Here is a tiny trained network, its code and every weight. The questions are about switching its units off for an input and a target symbol, where a switched-off unit gives its printed mean instead of its output.

import numpy as np


def w(rows, s, z=0):
    codes = np.array(rows[::2]) - 128.0
    scale = np.full(codes.shape[1], s)
    scale[-1] = z or s
    return codes * scale


def norm(h):
    return h / np.sqrt((h * h).mean(-1, keepdims=True) + 1e-5)


def f(y):
    return y / 2 * (1 + np.tanh(0.7978845608 * (y + 0.044715 * y**3)))


def softmax(a):
    e = np.exp(a - a.max(-1, keepdims=True))
    return e / e.sum(-1, keepdims=True)


def log_softmax(a):
    a = a - a.max(-1, keepdims=True)
    return a - np.log(np.exp(a).sum(-1, keepdims=True))


def net(x, mask):
    ids = ['γθπτφψ'.index(c) for c in x.split()]
    T = len(ids)
    res = E[ids] + P[:T]
    r = norm(res)
    for j in range(3):
        rows = slice(2 * j, 2 * j + 2)
        q, k, v = (r @ M[0][rows].T for M in (Q, K, V))
        z = softmax(np.where(np.tri(T) > 0, q @ k.T / 2**0.5, -1e9)) @ v
        o = O[0][rows]
        res = res + np.where(mask[j], z, o[:, -1]) @ o[:, :-1]
    y = f(norm(res) @ A[0][:, :-1].T + A[0][:, -1])
    res = res + np.where(mask[3:15], y, B[0][:, -1]) @ B[0][:, :-1]
    return log_softmax(norm(res)[-1] @ U[:, :-1].T + U[:, -1])


Q, K, V, O, A, B = {}, {}, {}, {}, {}, {}
E = w([
[54,65,73,142,109,204,138],'γ',
[129,63,28,145,75,41,111],'θ',
[92,77,132,49,25,113,82],'π',
[88,57,87,12,101,114,132],'τ',
[113,66,65,64,77,57,114],'φ',
[107,58,24,105,138,87,162],'ψ',
],0.011)
P = w([
[161,156,186,147,158,134,91],'0',
[121,165,1,27,170,15,57],'1',
[102,93,175,153,102,131,175],'2',
[121,136,126,102,144,42,95],'3',
[124,91,26,45,132,115,168],'4',
[118,121,173,150,103,138,186],'5',
[133,149,132,106,137,45,86],'6',
[105,89,9,26,125,161,188],'7',
[127,143,176,149,106,137,198],'8',
[146,161,122,112,119,52,74],'9',
[85,92,2,17,104,203,186],'10',
[127,186,173,155,129,136,203],'11',
[147,140,113,133,110,73,87],'12',
],0.016)
Q[0] = w([
[97,93,146,129,118,111,122],'H1',
[161,117,160,107,58,118,122],'H1',
[116,127,134,131,55,126,217],'H2',
[125,122,93,102,98,72,97],'H2',
[92,150,182,153,133,83,115],'H3',
[130,145,205,157,92,164,255],'H3',
],0.021)
K[0] = w([
[128,163,138,120,67,126,193],'H1',
[182,98,174,90,41,76,102],'H1',
[68,122,97,58,174,132,119],'H2',
[119,249,143,139,73,105,231],'H2',
[207,87,167,106,94,98,123],'H3',
[178,42,153,128,186,132,41],'H3',
],0.015)
V[0] = w([
[3,140,142,156,151,131,122],'H1',
[72,174,217,130,117,85,108],'H1',
[124,95,101,127,221,58,177],'H2',
[122,152,141,87,102,53,167],'H2',
[88,131,175,23,101,161,137],'H3',
[120,146,110,138,7,76,111],'H3',
],0.011)
O[0] = w([
[175,217,108,143,92,105,145,233],'H1',
[168,125,60,135,184,146,144,53],'H1',
[157,155,215,126,213,131,126,253],'H2',
[93,122,137,117,163,70,138,225],'H2',
[78,72,166,251,219,138,2,238],'H3',
[229,105,114,126,111,240,192,119],'H3',
],0.0091,0.0043)
A[0] = w([
[193,115,83,152,140,129,89,137],'N1',
[143,156,195,106,126,10,173,114],'N2',
[137,156,187,159,169,45,69,93],'N3',
[77,122,199,131,122,138,73,158],'N4',
[248,110,230,144,133,138,206,9],'N5',
[90,163,122,85,162,177,239,103],'N6',
[243,118,161,169,224,160,143,57],'N7',
[91,201,144,94,132,80,111,131],'N8',
[97,156,113,117,114,220,156,91],'N9',
[137,169,120,51,16,124,213,99],'N10',
[205,167,69,80,60,205,150,57],'N11',
[117,226,71,102,90,32,89,130],'N12',
],0.013,0.014)
B[0] = w([
[102,138,157,125,111,154,135,166],'N1',
[98,141,160,149,93,187,142,222],'N2',
[106,191,149,136,145,172,133,202],'N3',
[173,157,106,105,124,89,163,215],'N4',
[56,156,53,121,105,167,43,140],'N5',
[127,118,115,167,114,181,91,177],'N6',
[203,58,150,169,138,107,176,146],'N7',
[128,96,155,119,75,150,121,203],'N8',
[159,103,158,144,133,117,86,137],'N9',
[170,109,58,89,186,40,82,174],'N10',
[31,112,201,122,205,222,252,137],'N11',
[172,111,80,99,131,88,127,255],'N12',
],0.018,0.0093)
U = w([
[195,99,112,78,136,3,82,203],'γ',
[114,91,75,56,254,162,197,7],'θ',
[114,43,117,186,144,188,42,102],'π',
[138,173,181,176,248,57,57,133],'τ',
[242,30,204,175,210,103,161,102],'φ',
[134,135,201,94,91,161,165,185],'ψ',
],0.0061,0.0019)

Each question gives the input, a string of symbols that net reads in full, and the target symbol t.
The units are the heads (2 rows each of Q, K, V and O) and the neurons (one row each of A and B). Each row of codes is followed by its name. A weight is (code - 128) times the scale printed after its matrix; where a second scale follows, it is the last column's (O, A, B and U).
mask holds one flag per unit, heads first, then neurons. A switched-off unit (its flag False) gives its mean, the last column of its rows in O or B, instead of its output. The means were averaged over made-up inputs and are rounded, as every weight is.
A unit's drop is (log p(t) with every unit on - log p(t) with that unit switched off) / (log p(t) with every unit on - log p(t) with every unit switched off).
The circuit of an input: a set's keep is (log p(t) with only the set's units on - log p(t) with every unit switched off) / (log p(t) with every unit on - log p(t) with every unit switched off). Starting from the 12 units with the biggest drops (on a tie, the unit counted first), units are removed one at a time, each time the one whose removal leaves the highest keep (on an exact tie, the one counted first), for as long as the keep stays at least 0.8.
circuit, biggest first: the units of the circuit, biggest drop first
unit that matters most: the unit with the biggest drop
k most important neurons: the k neurons with the biggest drops, biggest first
heads that matter: for each layer, one digit per head in row order, 1 if its drop is at least 0.15 and else 0, layers parted by /
drop when u is switched off: that unit's drop, to one decimal
input γ ψ π γ γ φ, target ψ: unit that matters most : N2
input γ θ γ ψ γ π ψ τ θ τ γ φ ψ, target φ: circuit, biggest first : [H3, N7]
input θ φ τ τ γ ψ φ γ τ θ γ π φ, target π: heads that matter : 011
input π φ γ γ γ θ, target φ: heads that matter : 001
input φ π ψ φ φ τ θ γ φ, target π: circuit, biggest first : [H3, N5]
input ψ γ π τ φ γ γ θ ψ γ, target ψ: circuit, biggest first : [H2, H3, N2]
input θ θ γ ψ γ γ τ γ γ ψ ψ τ, target θ: heads that matter : 001
input γ γ ψ γ γ γ γ γ θ γ, target θ: heads that matter : 001
input γ γ γ γ π ψ π ψ θ φ γ ψ τ, target ψ: circuit, biggest first : [H3, N2]
input γ τ γ γ γ γ γ π τ θ θ φ ψ, target φ: circuit, biggest first : [H3, N7]
input ψ γ τ γ γ π γ γ π γ θ π, target γ: circuit, biggest first : [H3, N10]
input φ γ θ, target π: 2 most important neurons : [N5, N12]
input γ π θ, target ψ: circuit, biggest first : [N2, H3]
input ψ ψ τ γ ψ ψ θ θ π, target γ: unit that matters most : H3
input θ π π π γ π, target θ: circuit, biggest first : [H3, N11, N10]
input γ ψ φ γ τ π θ γ θ, target ψ: heads that matter : 001
input ψ γ γ γ γ φ γ, target φ: heads that matter : 001
input τ γ γ τ ψ γ ψ π τ τ γ, target π: circuit, biggest first : [N12, N9, H3]
input τ π γ φ γ γ ψ ψ θ φ, target θ: circuit, biggest first : [H3, N11]
input γ ψ τ τ γ γ ψ ψ ψ π ψ, target π: unit that matters most : N6
input π π ψ τ, target ψ: 2 most important neurons : [N2, N10]
input γ γ γ γ τ ψ ψ, target ψ: heads that matter : 010
input τ ψ γ γ ψ γ γ γ π, target τ: heads that matter : 001
input γ π ψ τ φ γ γ ψ γ γ φ ψ, target ψ: 2 most important neurons : [N2, N8]
input γ γ τ τ π ψ γ ψ φ ψ τ, target π: 3 most important neurons : [N6, N12, N4]
input φ γ τ τ γ γ ψ τ ψ, target π: drop when N5 is switched off : 0.4
input θ θ τ, target θ: drop when N10 is switched off : 0.4
input τ γ ψ τ ψ φ ψ γ θ, target τ: drop when H3 is switched off : 0.6
input γ ψ ψ τ γ φ π ψ τ τ, target τ: drop when N12 is switched off : 0.1
input γ γ ψ π ψ θ φ γ ψ φ γ, target π: unit that matters most : N12
